Here is a tiny trained network, its code and every weight. The questions are about switching its units off for an input and a class, where a switched-off unit gives its printed mean instead of its output.

import numpy as np


def w(rows, s, z=0):
    codes = np.array(rows[::2]) - 128.0
    scale = np.full(codes.shape[1], s)
    scale[-1] = z or s
    return codes * scale


def f(y):
    return np.maximum(y, 0)


def log_softmax(a):
    a = a - a.max(-1, keepdims=True)
    return a - np.log(np.exp(a).sum(-1, keepdims=True))


def net(x, mask):
    res = np.array(x, float).reshape(1, 7) / 4 @ E
    y = f(res @ A[0][:, :-1].T + A[0][:, -1])
    res = res + np.where(mask, y, B[0][:, -1]) @ B[0][:, :-1]
    return log_softmax(res[-1] @ U[:, :-1].T + U[:, -1])


A, B = {}, {}
E = w([
[126,131,137,129,136,129,124,124,124],'x0',
[120,181,133,23,190,90,162,222,159],'x1',
[6,57,162,61,88,132,75,136,127],'x2',
[177,97,186,174,136,209,85,220,200],'x3',
[125,133,136,130,122,129,130,130,123],'x4',
[133,119,126,125,133,130,132,129,123],'x5',
[134,112,99,123,121,123,133,127,156],'x6',
],0.016)
A[0] = w([
[117,138,141,152,159,138,136,98,107,156],'neuron 1',
[122,163,159,58,178,83,183,189,161,155],'neuron 2',
[155,140,175,100,150,208,107,254,195,8],'neuron 3',
[222,151,96,230,119,158,166,68,106,254],'neuron 4',
[121,63,157,156,104,148,167,155,115,141],'neuron 5',
[116,98,140,114,52,78,87,63,99,166],'neuron 6',
[36,92,158,40,125,106,89,201,147,13],'neuron 7',
[147,81,154,244,102,223,52,145,176,136],'neuron 8',
[150,207,99,94,200,103,157,161,155,144],'neuron 9',
[52,80,160,50,90,163,78,113,136,145],'neuron 10',
[159,152,101,164,134,114,145,35,100,222],'neuron 11',
[83,178,100,68,156,50,166,91,106,148],'neuron 12',
[101,41,149,138,61,145,54,70,103,115],'neuron 13',
[186,154,171,196,139,148,119,130,191,187],'neuron 14',
[102,134,106,151,72,103,166,36,78,236],'neuron 15',
],0.011,0.0063)
B[0] = w([
[144,125,94,109,120,127,75,121,164,149],'neuron 1',
[139,170,106,106,102,105,194,149,139,206],'neuron 2',
[143,150,168,160,214,80,121,91,235,210],'neuron 3',
[163,130,150,122,131,48,73,127,95,252],'neuron 4',
[113,109,140,116,90,122,70,112,147,160],'neuron 5',
[72,137,124,168,141,160,146,102,153,198],'neuron 6',
[87,118,118,180,206,28,91,149,132,203],'neuron 7',
[128,63,151,90,104,153,64,198,75,245],'neuron 8',
[160,180,161,93,80,149,184,137,98,204],'neuron 9',
[5,100,73,196,159,130,145,108,101,215],'neuron 10',
[159,203,75,119,163,101,80,83,156,207],'neuron 11',
[93,117,47,88,71,121,153,149,76,215],'neuron 12',
[111,112,145,153,138,205,132,96,152,216],'neuron 13',
[178,111,147,111,116,110,117,188,129,206],'neuron 14',
[130,184,64,145,179,106,84,65,194,219],'neuron 15',
],0.012,0.026)
U = w([
[113,186,122,160,199,28,89,102,178,213],'0',
[57,160,94,170,139,246,141,32,158,69],'1',
[179,94,164,101,79,113,62,180,54,150],'2',
[52,37,197,153,118,254,97,163,106,67],'3',
[164,226,91,39,51,141,209,144,57,205],'4',
[31,128,67,108,105,59,197,179,30,2],'5',
[222,185,224,113,134,143,217,172,195,125],'6',
],0.0089,0.0034)

Each question gives the input, the list of numbers given to net, and the class t.
The units are the neurons (one row each of A and B). Each row of codes is followed by its name. A weight is (code - 128) times the scale printed after its matrix; where a second scale follows, it is the last column's (A, B and U).
mask holds one flag per neuron, in row order. A switched-off neuron (its flag False) gives its mean, the last column of its row in B, instead of its output. The means were averaged over made-up inputs and are rounded, as every weight is.
A unit's drop is (log p(t) with every unit on - log p(t) with that unit switched off) / (log p(t) with every unit on - log p(t) with every unit switched off).
The circuit of an input: a set's keep is (log p(t) with only the set's units on - log p(t) with every unit switched off) / (log p(t) with every unit on - log p(t) with every unit switched off). Starting from the 12 units with the biggest drops (on a tie, the unit counted first), units are removed one at a time, each time the one whose removal leaves the highest keep (on an exact tie, the one counted first), for as long as the keep stays at least 0.8.
circuit, biggest first: the units of the circuit, biggest drop first
most important unit: the unit with the biggest drop
k most important neurons: the k neurons with the biggest drops, biggest first
drop when u is switched off: that unit's drop, to one decimal
input [-6,0,7,5,8,-5,-2], class 3: most important unit : neuron 15
input [0,-6,1,1,-2,-6,-4], class 3: circuit, biggest first : [neuron 8; neuron 13]
input [3,0,4,-5,1,3,-1], class 1: circuit, biggest first : [neuron 4; neuron 6]
input [0,0,7,6,-8,7,2], class 3: 3 most important neurons : [neuron 8; neuron 15; neuron 11]
input [8,1,-4,0,4,4,-1], class 4: 4 most important neurons : [neuron 3; neuron 7; neuron 8; neuron 15]
input [3,-6,8,1,7,-4,-3], class 3: 2 most important neurons : [neuron 8; neuron 11]
input [-4,-6,-7,1,2,-3,7], class 2: 2 most important neurons : [neuron 8; neuron 3]
input [8,-6,0,7,-8,-7,6], class 2: drop when neuron 14 is switched off : 0.1
input [4,3,-3,8,5,-2,-6], class 6: drop when neuron 3 is switched off : 0.2
input [4,-7,5,0,5,6,3], class 1: drop when neuron 15 is switched off : 0.3
input [2,-8,4,0,0,-1,-3], class 1: drop when neuron 15 is switched off : 0.4
